Below are the code and all the weights of a small trained network. Each question names an input and a class and asks about switching units off, where a switched-off unit gives its printed mean instead of its output.

import numpy as np


def w(rows, s, z=0):
    codes = np.array(rows[::2]) - 128.0
    scale = np.full(codes.shape[1], s)
    scale[-1] = z or s
    return codes * scale


def norm(h):
    return h / np.sqrt((h * h).mean(-1, keepdims=True) + 1e-5)


def f(y):
    return y / 2 * (1 + np.tanh(0.7978845608 * (y + 0.044715 * y**3)))


def log_softmax(a):
    a = a - a.max(-1, keepdims=True)
    return a - np.log(np.exp(a).sum(-1, keepdims=True))


def net(x, mask):
    res = np.array(x, float).reshape(1, 4) / 4 @ E
    u = 0
    for l in range(3):
        y = f(norm(res) @ A[l][:, :-1].T + A[l][:, -1])
        res = res + np.where(mask[u : u + 12], y, B[l][:, -1]) @ B[l][:, :-1]
        u += 12
    return log_softmax(norm(res)[-1] @ U[:, :-1].T + U[:, -1])


A, B = {}, {}
E = w([
[128,2,177],'x0',
[210,162,200],'x1',
[57,167,193],'x2',
[127,126,130],'x3',
],0.0024)
A[0] = w([
[52,70,118,10],'0.n1',
[142,221,78,32],'0.n2',
[184,206,162,65],'0.n3',
[129,128,156,161],'0.n4',
[192,109,68,141],'0.n5',
[25,205,64,110],'0.n6',
[5,144,253,112],'0.n7',
[179,118,215,93],'0.n8',
[24,26,103,129],'0.n9',
[45,148,41,28],'0.n10',
[9,196,228,94],'0.n11',
[112,195,96,42],'0.n12',
],0.006,0.0013)
B[0] = w([
[106,138,151,145],'0.n1',
[98,146,159,168],'0.n2',
[104,187,189,171],'0.n3',
[161,179,141,144],'0.n4',
[139,77,13,172],'0.n5',
[80,145,119,202],'0.n6',
[220,17,32,255],'0.n7',
[135,135,250,182],'0.n8',
[17,175,154,225],'0.n9',
[40,124,217,164],'0.n10',
[221,89,2,233],'0.n11',
[84,111,145,137],'0.n12',
],0.0041,0.0025)
A[1] = w([
[110,211,253,184],'1.n1',
[142,172,103,165],'1.n2',
[104,219,164,164],'1.n3',
[135,71,154,11],'1.n4',
[128,87,215,37],'1.n5',
[73,88,234,60],'1.n6',
[197,107,39,224],'1.n7',
[51,186,91,112],'1.n8',
[103,153,150,162],'1.n9',
[212,54,183,209],'1.n10',
[30,57,40,225],'1.n11',
[12,161,219,147],'1.n12',
],0.0055,0.0011)
B[1] = w([
[196,130,116,156],'1.n1',
[162,123,127,142],'1.n2',
[157,97,148,142],'1.n3',
[44,170,84,126],'1.n4',
[85,118,48,128],'1.n5',
[166,73,186,132],'1.n6',
[215,132,44,208],'1.n7',
[158,254,126,162],'1.n8',
[186,147,60,128],'1.n9',
[143,242,148,209],'1.n10',
[249,151,126,255],'1.n11',
[187,87,77,156],'1.n12',
],0.0033)
A[2] = w([
[57,74,47,146],'2.n1',
[41,135,40,131],'2.n2',
[194,233,96,253],'2.n3',
[113,71,143,118],'2.n4',
[156,17,153,174],'2.n5',
[36,126,126,16],'2.n6',
[148,245,139,63],'2.n7',
[82,81,161,87],'2.n8',
[123,122,155,219],'2.n9',
[77,219,93,95],'2.n10',
[165,6,170,99],'2.n11',
[2,122,99,99],'2.n12',
],0.0066,0.0015)
B[2] = w([
[186,188,172,166],'2.n1',
[203,60,181,161],'2.n2',
[84,66,148,254],'2.n3',
[70,220,134,127],'2.n4',
[55,176,77,175],'2.n5',
[192,188,101,112],'2.n6',
[86,119,110,170],'2.n7',
[92,148,145,114],'2.n8',
[39,69,98,135],'2.n9',
[60,131,157,147],'2.n10',
[82,171,108,171],'2.n11',
[253,135,247,134],'2.n12',
],0.0047)
U = w([
[182,118,25,81],'0',
[191,170,228,61],'1',
[8,192,118,78],'2',
[120,128,121,254],'3',
],0.012,0.004)

Each question gives the input, the list of numbers given to net, and the class t.
The units are the neurons (one row each of A and B). Each row of codes is followed by its name. A weight is (code - 128) times the scale printed after its matrix; where a second scale follows, it is the last column's (A, B and U).
mask holds one flag per neuron, layer by layer. A switched-off neuron (its flag False) gives its mean, the last column of its row in B, instead of its output. The means were averaged over made-up inputs and are rounded, as every weight is.
A unit's drop is (log p(t) with every unit on - log p(t) with that unit switched off) / (log p(t) with every unit on - log p(t) with every unit switched off).
The circuit of an input: a set's keep is (log p(t) with only the set's units on - log p(t) with every unit switched off) / (log p(t) with every unit on - log p(t) with every unit switched off). Starting from the 12 units with the biggest drops (on a tie, the unit counted first), units are removed one at a time, each time the one whose removal leaves the highest keep (on an exact tie, the one counted first), for as long as the keep stays at least 0.8.
circuit, biggest first: the units of the circuit, biggest drop first
most important unit: the unit with the biggest drop
k most important neurons: the k neurons with the biggest drops, biggest first
k most important neurons of layer l: the k neurons of layer l with the biggest drops, biggest first
input [-5,4,7,-2], class 0: circuit, biggest first -> [0.n11]
input [-8,6,3,7], class 2: circuit, biggest first -> [1.n11 2.n3]
input [4,-3,4,-2], class 0: circuit, biggest first -> [0.n11 2.n3]
input [-4,-8,-7,4], class 1: 3 most important neurons of layer 2 -> [2.n2 2.n12 2.n1]
input [-8,-6,-4,-6], class 2: 3 most important neurons -> [1.n8 0.n7 2.n10]
input [2,-3,2,-1], class 1: 2 most important neurons of layer 2 -> [2.n1 2.n2]
input [6,-8,-5,-7], class 1: 4 most important neurons -> [0.n9 0.n7 0.n11 2.n12]
input [6,-8,2,8], class 1: 2 most important neurons -> [0.n9 2.n12]
input [5,-7,-4,1], class 1: 3 most important neurons -> [0.n9 0.n7 0.n11]
input [-8,-5,-6,-5], class 2: 4 most important neurons -> [1.n8 0.n7 0.n11 2.n10]
input [-2,-5,8,1], class 0: 2 most important neurons -> [0.n11 0.n7]
input [8,-8,3,3], class 1: 3 most important neurons -> [0.n9 2.n12 2.n1]
input [-6,-8,-1,-4], class 1: 2 most important neurons -> [2.n12 0.n10]
input [3,-4,-3,0], class 1: 4 most important neurons of layer 0 -> [0.n9 0.n7 0.n8 0.n11]
input [-6,-8,1,-6], class 1: 3 most important neurons -> [2.n12 0.n10 2.n2]
input [-8,-7,-7,8], class 2: most important unit -> 1.n8
input [-7,-1,7,1], class 0: 3 most important neurons -> [0.n11 0.n7 0.n9]
input [4,3,8,-5], class 0: 2 most important neurons -> [0.n7 0.n11]
input [-1,-7,5,-5], class 1: 2 most important neurons of layer 0 -> [0.n10 0.n9]
input [8,7,1,1], class 2: 3 most important neurons of layer 1 -> [1.n11 1.n5 1.n8]
input [-8,4,-4,0], class 2: most important unit -> 0.n7
